Below is a small trained network, with its code and all its weights. Each question gives an input and a class and asks what happens when units are switched off, that is, made to give their printed mean instead of their output.

import numpy as np


def w(rows, s, z=0):
    codes = np.array(rows[::2]) - 128.0
    scale = np.full(codes.shape[1], s)
    scale[-1] = z or s
    return codes * scale


def norm(h):
    return h / np.sqrt((h * h).mean(-1, keepdims=True) + 1e-5)


def f(y):
    return np.maximum(y, 0)


def log_softmax(a):
    a = a - a.max(-1, keepdims=True)
    return a - np.log(np.exp(a).sum(-1, keepdims=True))


def net(x, mask):
    res = np.array(x, float).reshape(1, 6) / 4 @ E
    u = 0
    for l in range(2):
        y = f(norm(res) @ A[l][:, :-1].T + A[l][:, -1])
        res = res + np.where(mask[u : u + 15], y, B[l][:, -1]) @ B[l][:, :-1]
        u += 15
    return log_softmax(norm(res)[-1] @ U[:, :-1].T + U[:, -1])


A, B = {}, {}
E = w([
[146,65,214,167,83,149,140,172,140],'x0',
[189,211,211,204,230,48,80,66,31],'x1',
[79,137,145,108,93,167,134,2,146],'x2',
[78,192,109,177,165,197,111,105,223],'x3',
[194,60,56,135,201,92,144,117,193],'x4',
[143,154,57,179,122,201,148,66,15],'x5',
],0.0045)
A[0] = w([
[198,47,77,84,121,66,148,164,120,72],'0.n1',
[136,148,75,126,136,184,163,83,30,4],'0.n2',
[102,155,126,120,107,147,78,137,106,73],'0.n3',
[180,89,96,152,126,158,142,95,28,95],'0.n4',
[163,14,141,119,139,98,135,82,253,172],'0.n5',
[70,105,146,145,82,159,147,69,153,98],'0.n6',
[164,78,116,97,92,113,150,160,95,113],'0.n7',
[113,137,48,118,151,177,150,150,188,83],'0.n8',
[64,143,139,75,41,147,150,62,157,49],'0.n9',
[125,83,157,52,84,138,138,189,164,95],'0.n10',
[3,180,152,21,49,127,116,79,163,97],'0.n11',
[110,102,151,178,96,210,143,148,94,126],'0.n12',
[182,141,248,130,125,45,116,97,74,111],'0.n13',
[133,115,148,77,46,141,152,92,97,78],'0.n14',
[153,140,99,113,157,73,94,120,165,30],'0.n15',
],0.0065,0.0041)
B[0] = w([
[99,130,234,122,161,145,161,157,172,200],'0.n1',
[140,119,15,119,92,101,115,55,127,175],'0.n2',
[125,136,127,148,111,125,150,139,157,145],'0.n3',
[108,177,89,70,122,126,109,64,120,201],'0.n4',
[132,105,75,180,44,176,148,64,165,243],'0.n5',
[139,185,128,83,113,151,109,143,139,174],'0.n6',
[99,135,201,118,140,127,147,170,125,184],'0.n7',
[142,137,148,180,158,71,120,94,110,188],'0.n8',
[78,177,167,120,141,128,95,86,161,182],'0.n9',
[181,116,84,83,101,170,148,165,76,211],'0.n10',
[1,168,161,189,110,126,134,74,188,224],'0.n11',
[131,156,136,112,109,154,156,114,182,184],'0.n12',
[104,94,116,180,152,48,61,134,79,254],'0.n13',
[136,169,147,131,147,111,92,91,140,169],'0.n14',
[138,163,155,110,153,165,148,115,143,148],'0.n15',
],0.0076,0.0055)
A[1] = w([
[117,133,210,113,174,77,105,140,93,51],'1.n1',
[65,180,126,118,99,203,118,171,126,68],'1.n2',
[111,152,196,121,209,107,97,134,101,71],'1.n3',
[122,123,122,108,145,143,146,171,137,57],'1.n4',
[112,203,135,127,207,73,101,90,118,111],'1.n5',
[169,106,71,131,184,118,142,104,167,65],'1.n6',
[84,120,117,117,86,166,149,128,164,123],'1.n7',
[154,141,152,134,155,124,65,93,77,141],'1.n8',
[113,133,137,139,128,130,131,88,152,73],'1.n9',
[151,161,114,160,220,133,108,123,227,109],'1.n10',
[158,58,164,82,74,193,168,254,161,1],'1.n11',
[105,89,112,41,141,45,154,158,91,52],'1.n12',
[161,46,114,64,140,139,176,129,84,124],'1.n13',
[182,139,163,117,161,115,125,194,46,20],'1.n14',
[119,155,135,126,115,205,187,117,203,159],'1.n15',
],0.0075,0.003)
B[1] = w([
[20,133,165,184,152,166,70,176,107,193],'1.n1',
[163,145,179,126,108,173,203,91,183,190],'1.n2',
[98,136,155,126,166,141,101,221,80,192],'1.n3',
[160,122,113,136,116,122,156,122,129,137],'1.n4',
[179,80,128,100,140,125,153,214,87,253],'1.n5',
[60,184,162,76,97,129,83,117,101,164],'1.n6',
[155,150,176,118,153,140,123,134,143,212],'1.n7',
[166,138,78,66,158,149,139,139,107,213],'1.n8',
[144,134,126,67,106,128,110,152,143,170],'1.n9',
[68,213,204,79,107,217,131,136,121,196],'1.n10',
[255,77,42,165,196,72,188,131,89,205],'1.n11',
[133,177,168,121,176,185,137,185,112,157],'1.n12',
[119,176,225,179,166,122,147,141,155,152],'1.n13',
[116,202,134,84,137,232,136,125,123,169],'1.n14',
[135,167,168,100,125,125,179,116,164,250],'1.n15',
],0.0069,0.0061)
U = w([
[232,83,128,131,151,128,199,166,176,154],'0',
[104,174,163,114,200,143,78,199,65,160],'1',
[79,71,143,169,141,45,79,140,132,82],'2',
[121,67,57,103,113,128,90,161,161,8],'3',
[170,148,8,91,132,108,83,64,75,172],'4',
[123,84,60,123,114,126,105,157,151,2],'5',
[101,190,158,99,82,196,158,77,227,156],'6',
[125,51,126,190,71,118,86,138,157,99],'7',
],0.015,0.0076)

Each question gives the input, the list of numbers given to net, and the class t.
The units are the neurons (one row each of A and B). Each row of codes is followed by its name. A weight is (code - 128) times the scale printed after its matrix; where a second scale follows, it is the last column's (A, B and U).
mask holds one flag per neuron, layer by layer. A switched-off neuron (its flag False) gives its mean, the last column of its row in B, instead of its output. The means were averaged over made-up inputs and are rounded, as every weight is.
A unit's drop is (log p(t) with every unit on - log p(t) with that unit switched off) / (log p(t) with every unit on - log p(t) with every unit switched off).
The circuit of an input: a set's keep is (log p(t) with only the set's units on - log p(t) with every unit switched off) / (log p(t) with every unit on - log p(t) with every unit switched off). Starting from the 12 units with the biggest drops (on a tie, the unit counted first), units are removed one at a time, each time the one whose removal leaves the highest keep (on an exact tie, the one counted first), for as long as the keep stays at least 0.8.
units of the circuit, in order: the units of the circuit, biggest drop first
top k neurons: the k neurons with the biggest drops, biggest first
k most important neurons of layer l: the k neurons of layer l with the biggest drops, biggest first
drop of u: that unit's drop, to one decimal
input [7,2,-2,-3,5,2], class 2: units of the circuit, in order -> 0.n10, 0.n13, 1.n14
input [-3,4,1,-6,8,-5], class 1: top 2 neurons -> 0.n1, 0.n13
input [-1,0,1,-7,7,2], class 6: units of the circuit, in order -> 0.n5, 1.n11
input [4,2,4,1,-5,8], class 4: top 2 neurons -> 0.n2, 0.n1
input [-3,6,4,5,-6,-2], class 1: units of the circuit, in order -> 0.n5, 1.n5
input [-1,-3,-5,3,-1,-6], class 0: units of the circuit, in order -> 0.n10, 1.n11
input [7,1,-6,4,-7,-4], class 0: units of the circuit, in order -> 1.n11, 0.n10, 0.n11, 1.n2
input [2,-2,-5,-8,5,6], class 1: top neuron -> 0.n5
input [5,5,3,-3,7,-7], class 7: units of the circuit, in order -> 0.n5, 0.n13
input [5,5,4,3,-1,-6], class 2: units of the circuit, in order -> 0.n13, 1.n14
input [-3,-1,-6,-6,-1,8], class 4: top 2 neurons -> 0.n2, 0.n4
input [0,6,-5,3,-8,6], class 4: 3 most important neurons of layer 0 -> 0.n2, 0.n1, 0.n7
input [-5,-1,-3,-1,6,-5], class 6: top 2 neurons -> 0.n5, 1.n10
input [-6,1,6,-6,-7,6], class 4: units of the circuit, in order -> 0.n2
input [-7,-2,-5,5,2,0], class 1: top 2 neurons -> 0.n8, 0.n5
input [2,-3,-8,8,-5,-2], class 0: top 2 neurons -> 1.n11, 0.n10
input [5,4,6,-3,7,-2], class 7: 2 most important neurons of layer 0 -> 0.n5, 0.n13
input [0,-5,-4,0,-2,-2], class 0: drop of 1.n11 -> 0.4
input [-5,1,1,5,3,6], class 4: drop of 0.n2 -> 0.1
input [0,-8,-8,0,-8,-7], class 0: units of the circuit, in order -> 1.n11
input [3,1,2,-5,-3,4], class 4: drop of 0.n2 -> 0.3
